Below is a small trained network, with its code and all its weights. Each question gives an input and a target symbol and asks what happens when units are switched off, that is, made to give their printed mean instead of their output.

import numpy as np


def w(rows, s, z=0):
    codes = np.array(rows[::2]) - 128.0
    scale = np.full(codes.shape[1], s)
    scale[-1] = z or s
    return codes * scale


def norm(h):
    return h / np.sqrt((h * h).mean(-1, keepdims=True) + 1e-5)


def f(y):
    return y / 2 * (1 + np.tanh(0.7978845608 * (y + 0.044715 * y**3)))


def softmax(a):
    e = np.exp(a - a.max(-1, keepdims=True))
    return e / e.sum(-1, keepdims=True)


def log_softmax(a):
    a = a - a.max(-1, keepdims=True)
    return a - np.log(np.exp(a).sum(-1, keepdims=True))


def net(x, mask):
    ids = ['ΓΔΞΨατω'.index(c) for c in x.split()]
    T = len(ids)
    res = E[ids] + P[:T]
    u = 0
    for l in range(2):
        r = norm(res)
        for j in range(3):
            rows = slice(2 * j, 2 * j + 2)
            q, k, v = (r @ M[l][rows].T for M in (Q, K, V))
            z = softmax(np.where(np.tri(T) > 0, q @ k.T / 2**0.5, -1e9)) @ v
            o = O[l][rows]
            res = res + np.where(mask[u + j], z, o[:, -1]) @ o[:, :-1]
        u += 3
        y = f(norm(res) @ A[l][:, :-1].T + A[l][:, -1])
        res = res + np.where(mask[u : u + 12], y, B[l][:, -1]) @ B[l][:, :-1]
        u += 12
    return log_softmax(norm(res)[-1] @ U[:, :-1].T + U[:, -1])


Q, K, V, O, A, B = {}, {}, {}, {}, {}, {}
E = w([
[88,161,71,133,127,54,102,8],'Γ',
[193,110,192,93,152,108,139,81],'Δ',
[135,135,122,88,72,100,125,165],'Ξ',
[133,138,121,138,123,154,218,99],'Ψ',
[141,178,202,70,210,173,92,78],'α',
[144,142,154,160,169,172,115,54],'τ',
[169,89,139,204,116,187,137,168],'ω',
],0.011)
P = w([
[83,2,117,28,68,231,70,172],'0',
[146,85,105,49,123,153,75,172],'1',
[152,124,91,62,136,130,71,146],'2',
[148,116,89,79,154,116,67,122],'3',
[142,115,91,99,163,102,68,110],'4',
[127,112,85,118,168,89,79,103],'5',
[114,111,84,133,172,69,76,93],'6',
[94,106,86,155,172,56,69,83],'7',
[53,77,96,176,178,90,66,83],'8',
],0.0034)
Q[0] = w([
[151,158,92,100,135,90,175,65],'L0H0',
[178,192,100,187,102,212,226,169],'L0H0',
[194,50,123,181,200,130,63,58],'L0H1',
[118,97,68,164,173,164,222,121],'L0H1',
[71,181,123,74,101,102,153,41],'L0H2',
[121,121,156,150,46,129,254,107],'L0H2',
],0.0042)
K[0] = w([
[184,136,156,138,118,128,170,163],'L0H0',
[141,144,112,193,128,81,54,152],'L0H0',
[88,150,92,147,219,89,253,121],'L0H1',
[124,153,143,171,152,130,84,89],'L0H1',
[67,178,122,113,137,130,188,50],'L0H2',
[154,127,138,100,90,105,228,175],'L0H2',
],0.0056)
V[0] = w([
[111,177,117,133,64,124,22,63],'L0H0',
[23,103,148,34,201,158,187,137],'L0H0',
[160,100,107,89,56,178,182,165],'L0H1',
[148,4,214,160,96,204,67,157],'L0H1',
[98,155,196,230,48,17,60,165],'L0H2',
[136,108,75,216,153,150,150,207],'L0H2',
],0.0032)
O[0] = w([
[151,115,59,100,160,199,127,187,113],'L0H0',
[126,181,200,81,91,163,173,135,131],'L0H0',
[76,5,199,106,131,103,214,161,168],'L0H1',
[106,39,141,91,100,79,3,96,182],'L0H1',
[167,42,197,82,31,153,159,113,2],'L0H2',
[119,207,169,154,76,122,116,40,113],'L0H2',
],0.0042,0.0034)
A[0] = w([
[89,137,110,95,111,54,120,91,69],'L0N0',
[32,89,93,189,123,195,167,51,135],'L0N1',
[75,157,134,183,142,188,80,86,48],'L0N2',
[162,85,128,213,64,197,153,137,183],'L0N3',
[128,95,208,119,192,247,92,129,254],'L0N4',
[43,192,132,162,210,157,132,143,219],'L0N5',
[36,24,4,174,142,69,167,158,150],'L0N6',
[52,138,91,156,141,134,87,19,231],'L0N7',
[196,161,56,52,179,141,100,205,191],'L0N8',
[159,169,66,160,132,97,212,122,115],'L0N9',
[95,80,66,30,10,89,110,211,43],'L0N10',
[82,152,134,185,62,165,159,128,129],'L0N11',
],0.004,0.001)
B[0] = w([
[108,159,145,150,195,202,202,176,145],'L0N0',
[162,95,122,122,115,20,65,80,220],'L0N1',
[202,175,83,149,81,71,205,166,170],'L0N2',
[3,177,188,76,145,83,144,82,197],'L0N3',
[127,200,120,36,61,152,171,122,253],'L0N4',
[65,145,161,181,5,63,22,90,200],'L0N5',
[196,176,203,151,162,179,68,204,202],'L0N6',
[155,71,168,56,74,190,99,190,249],'L0N7',
[78,42,201,56,126,176,97,201,155],'L0N8',
[134,81,222,103,106,182,48,123,167],'L0N9',
[252,180,91,240,119,39,144,173,158],'L0N10',
[140,177,121,119,239,52,98,19,127],'L0N11',
],0.0034,0.0029)
Q[1] = w([
[94,110,115,184,149,34,28,77],'L1H0',
[138,173,125,70,152,96,69,105],'L1H0',
[87,53,31,48,93,100,135,113],'L1H1',
[175,94,200,182,102,136,177,131],'L1H1',
[138,138,179,255,131,118,64,64],'L1H2',
[162,66,184,116,123,129,91,105],'L1H2',
],0.0058)
K[1] = w([
[178,206,140,167,209,173,122,97],'L1H0',
[182,235,174,89,143,98,155,160],'L1H0',
[165,179,172,115,106,254,149,206],'L1H1',
[202,70,91,111,100,19,125,140],'L1H1',
[183,158,171,179,175,62,115,144],'L1H2',
[143,206,121,151,150,131,167,60],'L1H2',
],0.0056)
V[1] = w([
[200,107,145,213,112,140,176,54],'L1H0',
[190,102,190,55,116,134,203,83],'L1H0',
[146,86,117,142,95,77,96,116],'L1H1',
[114,40,111,116,190,68,148,102],'L1H1',
[253,141,115,40,121,126,65,84],'L1H2',
[194,211,150,131,109,74,156,165],'L1H2',
],0.0041)
O[1] = w([
[212,123,165,149,140,93,51,90,123],'L1H0',
[161,163,96,170,57,136,115,175,184],'L1H0',
[81,183,60,14,153,132,93,78,163],'L1H1',
[115,197,67,80,147,90,186,208,142],'L1H1',
[114,158,179,139,66,32,169,131,252],'L1H2',
[78,185,195,85,85,98,1,111,62],'L1H2',
],0.0041,0.0036)
A[1] = w([
[124,66,161,75,133,54,216,123,125],'L1N0',
[122,142,133,53,160,188,116,98,19],'L1N1',
[131,137,84,144,105,155,105,112,71],'L1N2',
[61,181,66,174,113,179,140,77,29],'L1N3',
[143,183,75,114,81,124,54,73,150],'L1N4',
[73,92,205,142,112,69,114,83,243],'L1N5',
[93,232,80,80,193,120,83,141,241],'L1N6',
[165,169,84,127,202,190,79,97,123],'L1N7',
[113,162,138,144,177,131,195,166,216],'L1N8',
[108,92,89,105,107,118,79,88,182],'L1N9',
[87,46,139,158,150,234,124,253,1],'L1N10',
[146,82,126,52,64,135,184,93,200],'L1N11',
],0.0055,0.00077)
B[1] = w([
[89,199,141,175,201,105,137,27,205],'L1N0',
[149,107,144,124,94,134,79,187,158],'L1N1',
[125,123,112,153,116,151,143,124,134],'L1N2',
[117,146,114,153,137,119,144,133,173],'L1N3',
[123,109,137,169,107,153,115,153,245],'L1N4',
[132,152,138,70,157,129,144,158,253],'L1N5',
[78,107,93,104,122,168,145,180,178],'L1N6',
[77,78,117,123,104,85,127,87,158],'L1N7',
[152,143,170,73,142,74,63,124,140],'L1N8',
[113,128,132,156,155,149,154,155,185],'L1N9',
[126,1,131,163,183,109,121,101,157],'L1N10',
[173,199,106,146,175,81,134,69,214],'L1N11',
],0.0056,0.0029)
U = w([
[118,143,124,177,121,171,187,141,5],'Γ',
[92,140,158,46,120,187,79,149,196],'Δ',
[45,137,14,134,135,124,152,126,97],'Ξ',
[186,146,104,158,77,47,126,209,164],'Ψ',
[206,152,98,158,51,199,96,87,151],'α',
[140,2,157,177,172,143,110,108,149],'τ',
[141,194,171,118,183,74,172,43,152],'ω',
],0.009,0.0025)

Each question gives the input, a string of symbols that net reads in full, and the target symbol t.
The units are the heads (2 rows each of Q, K, V and O) and the neurons (one row each of A and B). Each row of codes is followed by its name. A weight is (code - 128) times the scale printed after its matrix; where a second scale follows, it is the last column's (O, A, B and U).
mask holds one flag per unit, layer by layer, with each layer's heads first. A switched-off unit (its flag False) gives its mean, the last column of its rows in O or B, instead of its output. The means were averaged over made-up inputs and are rounded, as every weight is.
A unit's drop is (log p(t) with every unit on - log p(t) with that unit switched off) / (log p(t) with every unit on - log p(t) with every unit switched off).
The circuit of an input: a set's keep is (log p(t) with only the set's units on - log p(t) with every unit switched off) / (log p(t) with every unit on - log p(t) with every unit switched off). Starting from the 12 units with the biggest drops (on a tie, the unit counted first), units are removed one at a time, each time the one whose removal leaves the highest keep (on an exact tie, the one counted first), for as long as the keep stays at least 0.8.
circuit, biggest first: the units of the circuit, biggest drop first
most important unit: the unit with the biggest drop
top k neurons: the k neurons with the biggest drops, biggest first
top k neurons in layer l: the k neurons of layer l with the biggest drops, biggest first
heads that matter: for each layer, one digit per head in row order, 1 if its drop is at least 0.15 and else 0, layers parted by /
input Δ α ω Ψ Γ, target Ξ: most important unit	L0H1
input τ ω Ψ ω Γ Ψ, target τ: top 3 neurons in layer 1	[L1N11 L1N0 L1N4]
input Ψ Γ Ψ, target Ξ: circuit, biggest first	[L0H2 L1H2 L1N6]
input Δ Γ ω Ψ Δ Δ ω Γ ω, target Ξ: top 2 neurons in layer 0	[L0N3 L0N7]
input Ψ Ξ Ψ, target Δ: circuit, biggest first	[L1H2 L0N10 L0N9 L1N1]
input Γ τ ω ω Ψ ω τ, target τ: circuit, biggest first	[L1N11 L1N0]
input Ψ ω Ξ τ ω, target Δ: top 3 neurons	[L0N10 L0N3 L1N5]
input Δ ω Δ Δ α ω, target Ψ: top 3 neurons	[L0N3 L1N0 L0N5]
input Ψ Ψ ω, target τ: heads that matter	010 / 001
input Ξ Ψ Γ Ψ, target Ξ: top 4 neurons in layer 1	[L1N6 L1N3 L1N5 L1N7]
input ω ω τ α τ ω, target α: top 2 neurons in layer 1	[L1N10 L1N0]
input ω Ξ τ ω, target Δ: top 2 neurons	[L0N3 L0N10]
input Γ Ψ ω Ψ τ Δ Ψ, target α: heads that matter	010 / 100
input Ξ Ξ ω, target τ: heads that matter	010 / 000
input ω ω Ψ ω, target ω: heads that matter	011 / 000
input Ξ τ Ψ ω α, target Δ: heads that matter	000 / 000
input τ Ψ Ξ Δ Ψ, target Δ: top neuron in layer 1	[L1N5]
input τ τ Δ ω Ψ ω Ψ, target τ: top 3 neurons in layer 0	[L0N3 L0N6 L0N8]
input ω ω τ ω τ, target τ: heads that matter	100 / 100
input α Ξ Γ ω ω τ α ω, target α: top 4 neurons in layer 0	[L0N2 L0N0 L0N4 L0N8]
input Δ τ Ψ Δ Δ Δ Ψ, target Ψ: heads that matter	011 / 100
input ω Δ Ξ ω α ω Ψ ω τ, target α: heads that matter	001 / 000
input Δ Γ ω Γ, target τ: heads that matter	001 / 010
input τ ω Ψ Γ ω Ψ ω, target ω: heads that matter	011 / 100
input Ξ α Ψ τ, target α: top 2 neurons	[L1N0 L0N5]
